Below are the code and all the weights of a small trained network. Each question names an input and a target symbol and asks about switching units off, where a switched-off unit gives its printed mean instead of its output.

import numpy as np


def w(rows, s, z=0):
    codes = np.array(rows[::2]) - 128.0
    scale = np.full(codes.shape[1], s)
    scale[-1] = z or s
    return codes * scale


def f(y):
    return np.maximum(y, 0)


def softmax(a):
    e = np.exp(a - a.max(-1, keepdims=True))
    return e / e.sum(-1, keepdims=True)


def log_softmax(a):
    a = a - a.max(-1, keepdims=True)
    return a - np.log(np.exp(a).sum(-1, keepdims=True))


def net(x, mask):
    ids = ['αβγδεζθλμξστφψω'.index(c) for c in x.split()]
    T = len(ids)
    res = E[ids] + P[:T]
    u = 0
    for l in range(2):
        r = res
        for j in range(2):
            rows = slice(2 * j, 2 * j + 2)
            q, k, v = (r @ M[l][rows].T for M in (Q, K, V))
            z = softmax(np.where(np.tri(T) > 0, q @ k.T / 2**0.5, -1e9)) @ v
            o = O[l][rows]
            res = res + np.where(mask[u + j], z, o[:, -1]) @ o[:, :-1]
        u += 2
        y = f(res @ A[l][:, :-1].T + A[l][:, -1])
        res = res + np.where(mask[u : u + 8], y, B[l][:, -1]) @ B[l][:, :-1]
        u += 8
    return log_softmax(res[-1] @ U[:, :-1].T + U[:, -1])


Q, K, V, O, A, B = {}, {}, {}, {}, {}, {}
E = w([
[103,186,124],'α',
[128,37,39],'β',
[187,46,13],'γ',
[139,2,81],'δ',
[133,200,150],'ε',
[107,100,35],'ζ',
[157,156,83],'θ',
[145,210,177],'λ',
[158,148,96],'μ',
[102,60,119],'ξ',
[149,254,108],'σ',
[171,209,183],'τ',
[100,78,82],'φ',
[85,76,63],'ψ',
[149,243,209],'ω',
],0.0076)
P = w([
[130,155,112],'0',
[146,117,152],'1',
[164,119,85],'2',
[105,137,95],'3',
[81,145,202],'4',
[191,77,255],'5',
],0.021)
Q[0] = w([
[149,86,198],'0.h0',
[86,90,143],'0.h0',
[2,153,80],'0.h1',
[60,97,251],'0.h1',
],0.0089)
K[0] = w([
[255,123,50],'0.h0',
[111,182,109],'0.h0',
[73,108,246],'0.h1',
[226,77,206],'0.h1',
],0.0096)
V[0] = w([
[80,191,16],'0.h0',
[4,161,201],'0.h0',
[189,1,104],'0.h1',
[63,160,203],'0.h1',
],0.0095)
O[0] = w([
[248,117,13,201],'0.h0',
[157,87,181,2],'0.h0',
[2,192,159,165],'0.h1',
[188,84,147,47],'0.h1',
],0.0087,0.0063)
A[0] = w([
[127,123,131,95],'0.n0',
[198,47,139,253],'0.n1',
[174,187,212,108],'0.n2',
[76,2,73,154],'0.n3',
[171,46,60,75],'0.n4',
[132,106,59,27],'0.n5',
[174,214,116,180],'0.n6',
[175,135,101,41],'0.n7',
],0.0085,0.0043)
B[0] = w([
[125,120,155,128],'0.n0',
[173,168,192,235],'0.n1',
[121,1,71,182],'0.n2',
[235,119,185,208],'0.n3',
[138,234,136,207],'0.n4',
[135,185,127,188],'0.n5',
[82,66,73,253],'0.n6',
[106,189,104,159],'0.n7',
],0.0058,0.0049)
Q[1] = w([
[48,125,206],'1.h0',
[75,104,254],'1.h0',
[144,125,188],'1.h1',
[198,96,79],'1.h1',
],0.0098)
K[1] = w([
[8,15,165],'1.h0',
[35,131,184],'1.h0',
[79,98,130],'1.h1',
[139,182,93],'1.h1',
],0.011)
V[1] = w([
[183,112,211],'1.h0',
[1,94,116],'1.h0',
[74,128,112],'1.h1',
[193,249,15],'1.h1',
],0.0066)
O[1] = w([
[254,118,58,90],'1.h0',
[35,32,116,89],'1.h0',
[96,62,102,121],'1.h1',
[88,160,201,253],'1.h1',
],0.0088,0.014)
A[1] = w([
[128,188,25,254],'1.n0',
[243,133,162,130],'1.n1',
[137,115,100,110],'1.n2',
[126,205,94,176],'1.n3',
[175,46,139,143],'1.n4',
[174,2,246,129],'1.n5',
[253,146,109,141],'1.n6',
[127,169,98,75],'1.n7',
],0.0077,0.0073)
B[1] = w([
[173,1,211,244],'1.n0',
[106,74,160,240],'1.n1',
[125,90,70,128],'1.n2',
[130,82,125,255],'1.n3',
[118,154,160,141],'1.n4',
[181,179,148,172],'1.n5',
[80,76,186,240],'1.n6',
[112,240,199,150],'1.n7',
],0.0073,0.0085)
U = w([
[107,124,156,215],'α',
[107,130,131,172],'β',
[52,194,116,45],'γ',
[105,17,57,151],'δ',
[159,126,128,73],'ε',
[134,250,99,105],'ζ',
[143,219,97,97],'θ',
[154,101,123,44],'λ',
[143,200,107,89],'μ',
[167,85,54,239],'ξ',
[146,211,154,2],'σ',
[150,90,115,70],'τ',
[146,153,99,133],'φ',
[155,183,95,148],'ψ',
[160,69,116,42],'ω',
],0.012,0.01)

Each question gives the input, a string of symbols that net reads in full, and the target symbol t.
The units are the heads (2 rows each of Q, K, V and O) and the neurons (one row each of A and B). Each row of codes is followed by its name. A weight is (code - 128) times the scale printed after its matrix; where a second scale follows, it is the last column's (O, A, B and U).
mask holds one flag per unit, layer by layer, with each layer's heads first. A switched-off unit (its flag False) gives its mean, the last column of its rows in O or B, instead of its output. The means were averaged over made-up inputs and are rounded, as every weight is.
A unit's drop is (log p(t) with every unit on - log p(t) with that unit switched off) / (log p(t) with every unit on - log p(t) with every unit switched off).
The circuit of an input: a set's keep is (log p(t) with only the set's units on - log p(t) with every unit switched off) / (log p(t) with every unit on - log p(t) with every unit switched off). Starting from the 12 units with the biggest drops (on a tie, the unit counted first), units are removed one at a time, each time the one whose removal leaves the highest keep (on an exact tie, the one counted first), for as long as the keep stays at least 0.8.
circuit, biggest first: the units of the circuit, biggest drop first
k most important neurons: the k neurons with the biggest drops, biggest first
k most important neurons of layer l: the k neurons of layer l with the biggest drops, biggest first
heads that matter: for each layer, one digit per head in row order, 1 if its drop is at least 0.15 and else 0, layers parted by /
drop when u is switched off: that unit's drop, to one decimal
input γ γ δ ψ, target γ: heads that matter : 11 / 11
input σ γ σ, target σ: most important neuron : [0.n4]
input δ γ μ δ γ, target γ: heads that matter : 01 / 10
input φ γ γ δ δ ω, target γ: circuit, biggest first : [0.h1; 1.n0]
input γ γ δ γ δ, target γ: circuit, biggest first : [1.n0; 0.h1]
input γ γ τ, target γ: heads that matter : 11 / 10
input σ γ δ δ θ γ, target δ: circuit, biggest first : [0.h1; 1.h1; 1.h0; 0.h0]
input σ γ ε, target σ: heads that matter : 11 / 11
input ζ λ δ λ μ δ, target δ: circuit, biggest first : [0.h1; 1.h1; 1.h0]
input δ ξ ξ ξ, target δ: circuit, biggest first : [1.h1; 1.h0; 0.h0]
input γ ε γ γ ζ σ, target γ: circuit, biggest first : [0.h1; 0.h0]
input σ α γ γ ζ φ, target γ: circuit, biggest first : [0.h1; 1.n0]
input σ θ γ, target α: 3 most important neurons : [1.n6; 1.n1; 1.n0]
input δ θ γ, target δ: most important neuron of layer 1 : [1.n0]
input γ ψ γ θ, target γ: 2 most important neurons of layer 1 : [1.n1; 1.n6]
input γ δ ζ λ, target γ: 2 most important neurons of layer 0 : [0.n1; 0.n6]
input γ γ δ ε, target γ: 2 most important neurons of layer 1 : [1.n1; 1.n6]
input γ ψ ξ, target γ: drop when 1.h0 is switched off : 0.6
input σ ε γ, target α: drop when 1.n6 is switched off : 1.0
input δ θ α, target δ: drop when 1.h1 is switched off : 0.3
input σ ψ α, target σ: most important neuron of layer 0 : [0.n4]
